Here is a tiny trained network, its code and every weight. The questions are about switching its units off for an input and a target symbol, where a switched-off unit gives its printed mean instead of its output.

import numpy as np


def w(rows, s, z=0):
    codes = np.array(rows[::2]) - 128.0
    scale = np.full(codes.shape[1], s)
    scale[-1] = z or s
    return codes * scale


def norm(h):
    return h / np.sqrt((h * h).mean(-1, keepdims=True) + 1e-5)


def f(y):
    return y / 2 * (1 + np.tanh(0.7978845608 * (y + 0.044715 * y**3)))


def softmax(a):
    e = np.exp(a - a.max(-1, keepdims=True))
    return e / e.sum(-1, keepdims=True)


def log_softmax(a):
    a = a - a.max(-1, keepdims=True)
    return a - np.log(np.exp(a).sum(-1, keepdims=True))


def net(x, mask):
    ids = ['ΛΠΣΦΨΩαβγδηθξ'.index(c) for c in x.split()]
    T = len(ids)
    res = E[ids] + P[:T]
    u = 0
    for l in range(2):
        q, k, v = (norm(res) @ M[l].T for M in (Q, K, V))
        z = softmax(np.where(np.tri(T) > 0, q @ k.T / 4**0.5, -1e9)) @ v
        res = res + np.where(mask[u], z, O[l][:, -1]) @ O[l][:, :-1]
        u += 1
        y = f(norm(res) @ A[l][:, :-1].T + A[l][:, -1])
        res = res + np.where(mask[u : u + 8], y, B[l][:, -1]) @ B[l][:, :-1]
        u += 8
    return log_softmax(norm(res)[-1] @ U[:, :-1].T + U[:, -1])


Q, K, V, O, A, B = {}, {}, {}, {}, {}, {}
E = w([
[95,132,140],'Λ',
[156,157,118],'Π',
[2,129,206],'Σ',
[150,96,138],'Φ',
[109,116,100],'Ψ',
[99,142,139],'Ω',
[99,142,141],'α',
[165,156,121],'β',
[101,148,143],'γ',
[94,134,138],'δ',
[107,159,135],'η',
[162,148,120],'θ',
[121,86,54],'ξ',
],0.02)
P = w([
[183,226,85],'0',
[124,250,134],'1',
[101,226,140],'2',
[88,197,132],'3',
[81,183,131],'4',
[68,159,136],'5',
[57,147,135],'6',
[43,148,135],'7',
[33,100,133],'8',
[28,107,151],'9',
[20,111,145],'10',
[10,115,143],'11',
[5,92,144],'12',
[31,115,139],'13',
],0.0028)
Q[0] = w([
[196,254,205],'L0H1',
[190,129,174],'L0H1',
[129,39,18],'L0H1',
[205,35,111],'L0H1',
],0.0096)
K[0] = w([
[151,236,51],'L0H1',
[158,248,148],'L0H1',
[193,45,176],'L0H1',
[170,135,170],'L0H1',
],0.012)
V[0] = w([
[88,203,62],'L0H1',
[121,209,255],'L0H1',
[15,216,109],'L0H1',
[125,88,104],'L0H1',
],0.0037)
O[0] = w([
[196,108,143,132],'L0H1',
[48,10,125,7],'L0H1',
[255,49,134,107],'L0H1',
[143,153,132,165],'L0H1',
],0.0037,0.0021)
A[0] = w([
[122,28,132,250],'L0N1',
[251,86,224,197],'L0N2',
[194,171,121,89],'L0N3',
[184,77,86,221],'L0N4',
[2,138,253,65],'L0N5',
[88,179,203,103],'L0N6',
[136,174,170,24],'L0N7',
[172,154,135,5],'L0N8',
],0.0064,0.0028)
B[0] = w([
[128,253,69,214],'L0N1',
[83,184,164,146],'L0N2',
[54,116,118,122],'L0N3',
[82,249,56,195],'L0N4',
[179,210,85,255],'L0N5',
[188,117,52,168],'L0N6',
[143,61,10,104],'L0N7',
[86,68,88,91],'L0N8',
],0.0039,0.0032)
Q[1] = w([
[131,3,138],'L1H1',
[156,43,118],'L1H1',
[164,32,105],'L1H1',
[136,248,104],'L1H1',
],0.011)
K[1] = w([
[248,206,172],'L1H1',
[210,192,149],'L1H1',
[171,200,140],'L1H1',
[2,75,88],'L1H1',
],0.0098)
V[1] = w([
[58,145,166],'L1H1',
[154,85,146],'L1H1',
[187,65,126],'L1H1',
[120,255,148],'L1H1',
],0.0078)
O[1] = w([
[84,139,169,117],'L1H1',
[152,154,76,7],'L1H1',
[211,166,91,4],'L1H1',
[141,2,211,237],'L1H1',
],0.0077,0.0035)
A[1] = w([
[113,185,49,122],'L1N1',
[155,49,110,9],'L1N2',
[121,254,99,238],'L1N3',
[105,121,208,239],'L1N4',
[128,89,23,70],'L1N5',
[30,24,37,68],'L1N6',
[104,136,132,6],'L1N7',
[86,94,193,228],'L1N8',
],0.0079,0.0021)
B[1] = w([
[138,30,153,162],'L1N1',
[87,136,76,127],'L1N2',
[3,115,41,208],'L1N3',
[70,167,91,192],'L1N4',
[5,90,149,164],'L1N5',
[184,237,161,253],'L1N6',
[102,164,165,120],'L1N7',
[162,205,71,202],'L1N8',
],0.0058,0.0057)
U = w([
[120,125,164,94],'Λ',
[150,119,146,171],'Π',
[91,150,185,3],'Σ',
[85,125,179,95],'Φ',
[163,252,125,198],'Ψ',
[149,117,132,102],'Ω',
[146,122,134,101],'α',
[146,128,132,69],'β',
[155,116,127,134],'γ',
[131,122,149,52],'δ',
[129,108,150,95],'η',
[149,117,139,136],'θ',
[91,111,21,214],'ξ',
],0.012,0.0039)

Each question gives the input, a string of symbols that net reads in full, and the target symbol t.
The units are the heads (4 rows each of Q, K, V and O) and the neurons (one row each of A and B). Each row of codes is followed by its name. A weight is (code - 128) times the scale printed after its matrix; where a second scale follows, it is the last column's (O, A, B and U).
mask holds one flag per unit, layer by layer, with each layer's heads first. A switched-off unit (its flag False) gives its mean, the last column of its rows in O or B, instead of its output. The means were averaged over made-up inputs and are rounded, as every weight is.
A unit's drop is (log p(t) with every unit on - log p(t) with that unit switched off) / (log p(t) with every unit on - log p(t) with every unit switched off).
The circuit of an input: a set's keep is (log p(t) with only the set's units on - log p(t) with every unit switched off) / (log p(t) with every unit on - log p(t) with every unit switched off). Starting from the 12 units with the biggest drops (on a tie, the unit counted first), units are removed one at a time, each time the one whose removal leaves the highest keep (on an exact tie, the one counted first), for as long as the keep stays at least 0.8.
circuit, biggest first: the units of the circuit, biggest drop first
unit that matters most: the unit with the biggest drop
k most important neurons of layer l: the k neurons of layer l with the biggest drops, biggest first
drop of u: that unit's drop, to one decimal
input ξ α ξ ξ Ψ ξ Ψ Ω Ω ξ ξ Λ Ω, target ξ: circuit, biggest first -> (L1H1; L0H1; L1N3; L1N6)
input Ψ Λ Φ ξ ξ α Λ Φ Λ Π ξ δ, target ξ: circuit, biggest first -> (L0N5; L1H1; L1N3; L1N6)
input Ψ ξ η, target ξ: circuit, biggest first -> (L1N3; L1H1; L1N6)
input Π Ψ ξ Ψ Λ, target Ψ: unit that matters most -> L0N4
input ξ γ Ω Φ ξ ξ ξ θ, target ξ: circuit, biggest first -> (L1N3; L1N6)
input ξ ξ ξ γ ξ ξ γ, target ξ: circuit, biggest first -> (L1H1; L1N3; L1N6)
input ξ ξ Ψ β θ β Λ Φ η θ Φ, target Ψ: 2 most important neurons of layer 0 -> (L0N4; L0N6)
input Π Ψ η γ Ψ Λ Ω, target Ψ: circuit, biggest first -> (L0N5; L0H1; L1H1)
input ξ Φ ξ η ξ Λ ξ ξ ξ θ γ δ, target ξ: circuit, biggest first -> (L1H1; L1N3; L1N6)
input Π ξ ξ α η Ψ ξ Ψ γ β Ψ α, target Ψ: 3 most important neurons of layer 1 -> (L1N8; L1N3; L1N5)
input α Ψ ξ Π γ, target ξ: 2 most important neurons of layer 0 -> (L0N5; L0N2)
input Λ ξ θ Ω Φ ξ Ω β δ Φ, target ξ: 2 most important neurons of layer 0 -> (L0N5; L0N1)
input ξ θ γ η Λ Ψ Φ Λ γ Φ, target Ψ: 4 most important neurons of layer 1 -> (L1N8; L1N3; L1N5; L1N1)
input Λ α Ψ Λ δ, target Ψ: unit that matters most -> L0N5
input ξ ξ ξ ξ γ α α Ψ Ω, target Ψ: 3 most important neurons of layer 0 -> (L0N4; L0N1; L0N6)
input η Ψ Π Λ θ ξ Ψ δ Ψ Φ β δ, target Ψ: 4 most important neurons of layer 0 -> (L0N4; L0N5; L0N1; L0N6)
input θ Λ Ψ Λ, target Ψ: 4 most important neurons of layer 1 -> (L1N8; L1N3; L1N5; L1N4)
input Φ Ψ α ξ Φ, target ξ: 2 most important neurons of layer 1 -> (L1N6; L1N3)
input ξ Ψ Φ ξ Ψ Φ Λ α ξ ξ α, target ξ: 2 most important neurons of layer 0 -> (L0N5; L0N6)
input ξ γ ξ δ Ψ Π θ α, target Ψ: 4 most important neurons of layer 0 -> (L0N4; L0N1; L0N6; L0N7)
input ξ ξ Φ α, target ξ: unit that matters most -> L1H1
input Ψ ξ Ψ α ξ Λ, target ξ: 2 most important neurons of layer 1 -> (L1N6; L1N5)
input ξ ξ Λ γ δ Ω, target ξ: drop of L1H1 -> 0.8
input Σ Ψ θ Φ ξ β ξ Φ Π, target ξ: drop of L1H1 -> 0.7
